Here is a tiny trained network, its code and every weight. The questions are about switching its units off for an input and a class, where a switched-off unit gives its printed mean instead of its output.

import numpy as np


def w(rows, s, z=0):
    codes = np.array(rows[::2]) - 128.0
    scale = np.full(codes.shape[1], s)
    scale[-1] = z or s
    return codes * scale


def f(y):
    return np.maximum(y, 0)


def log_softmax(a):
    a = a - a.max(-1, keepdims=True)
    return a - np.log(np.exp(a).sum(-1, keepdims=True))


def net(x, mask):
    res = np.array(x, float).reshape(1, 4) / 4 @ E
    y = f(res @ A[0][:, :-1].T + A[0][:, -1])
    res = res + np.where(mask, y, B[0][:, -1]) @ B[0][:, :-1]
    return log_softmax(res[-1] @ U[:, :-1].T + U[:, -1])


A, B = {}, {}
E = w([
[128,128,128],'x0',
[47,139,169],'x1',
[194,128,249],'x2',
[143,210,119],'x3',
],0.016)
A[0] = w([
[146,246,122,217],'N1',
[87,141,197,116],'N2',
[136,157,108,113],'N3',
[11,153,123,160],'N4',
[186,161,117,148],'N5',
[184,95,161,163],'N6',
[212,86,172,162],'N7',
[157,161,238,141],'N8',
[140,167,231,111],'N9',
[110,32,134,253],'N10',
[132,214,123,214],'N11',
[122,79,12,246],'N12',
[151,55,172,157],'N13',
],0.013,0.0063)
B[0] = w([
[109,130,49,205],'N1',
[152,90,155,171],'N2',
[119,159,111,148],'N3',
[51,153,189,205],'N4',
[151,136,86,167],'N5',
[144,183,141,180],'N6',
[152,197,132,199],'N7',
[252,96,134,211],'N8',
[227,74,116,198],'N9',
[132,92,204,203],'N10',
[79,117,95,188],'N11',
[103,52,85,254],'N12',
[157,172,156,184],'N13',
],0.014,0.018)
U = w([
[161,62,103,250],'0',
[120,141,48,46],'1',
[151,250,172,177],'2',
[171,204,82,42],'3',
[81,114,162,70],'4',
[66,209,112,255],'5',
[157,115,173,2],'6',
],0.015,0.0073)

Each question gives the input, the list of numbers given to net, and the class t.
The units are the neurons (one row each of A and B). Each row of codes is followed by its name. A weight is (code - 128) times the scale printed after its matrix; where a second scale follows, it is the last column's (A, B and U).
mask holds one flag per neuron, in row order. A switched-off neuron (its flag False) gives its mean, the last column of its row in B, instead of its output. The means were averaged over made-up inputs and are rounded, as every weight is.
A unit's drop is (log p(t) with every unit on - log p(t) with that unit switched off) / (log p(t) with every unit on - log p(t) with every unit switched off).
The circuit of an input: a set's keep is (log p(t) with only the set's units on - log p(t) with every unit switched off) / (log p(t) with every unit on - log p(t) with every unit switched off). Starting from the 12 units with the biggest drops (on a tie, the unit counted first), units are removed one at a time, each time the one whose removal leaves the highest keep (on an exact tie, the one counted first), for as long as the keep stays at least 0.8.
units of the circuit, in order: the units of the circuit, biggest drop first
unit that matters most: the unit with the biggest drop
top k neurons: the k neurons with the biggest drops, biggest first
drop of u: that unit's drop, to one decimal
input [4,1,4,6], class 0: units of the circuit, in order : [N9]
input [-5,3,0,-7], class 4: units of the circuit, in order : [N8; N9]
input [-2,1,-7,-6], class 4: units of the circuit, in order : [N4; N8]
input [4,4,-8,-1], class 4: units of the circuit, in order : [N4; N12]
input [-8,0,-2,5], class 1: top 2 neurons : [N1; N7]
input [-7,2,5,-5], class 6: top 2 neurons : [N9; N8]
input [1,0,7,1], class 3: top 4 neurons : [N7; N9; N12; N8]
input [6,-7,-5,1], class 1: top 2 neurons : [N8; N9]
input [-2,-8,4,2], class 3: top 3 neurons : [N4; N5; N10]
input [3,0,0,8], class 1: top 2 neurons : [N1; N11]
input [-3,5,0,4], class 5: top 3 neurons : [N12; N4; N10]
input [-6,0,-4,8], class 1: top 2 neurons : [N1; N7]
input [0,2,-6,-4], class 4: top 3 neurons : [N4; N8; N9]
input [0,1,-1,5], class 5: units of the circuit, in order : [N8]
input [4,3,-1,-8], class 4: top 2 neurons : [N8; N9]
input [0,7,-1,3], class 5: top 2 neurons : [N12; N10]
input [5,4,-8,1], class 5: drop of N8 : 0.3
input [-7,3,2,-4], class 6: drop of N12 : 0.2
input [7,6,3,4], class 0: drop of N11 : 0.0
input [4,1,7,5], class 0: unit that matters most : N9
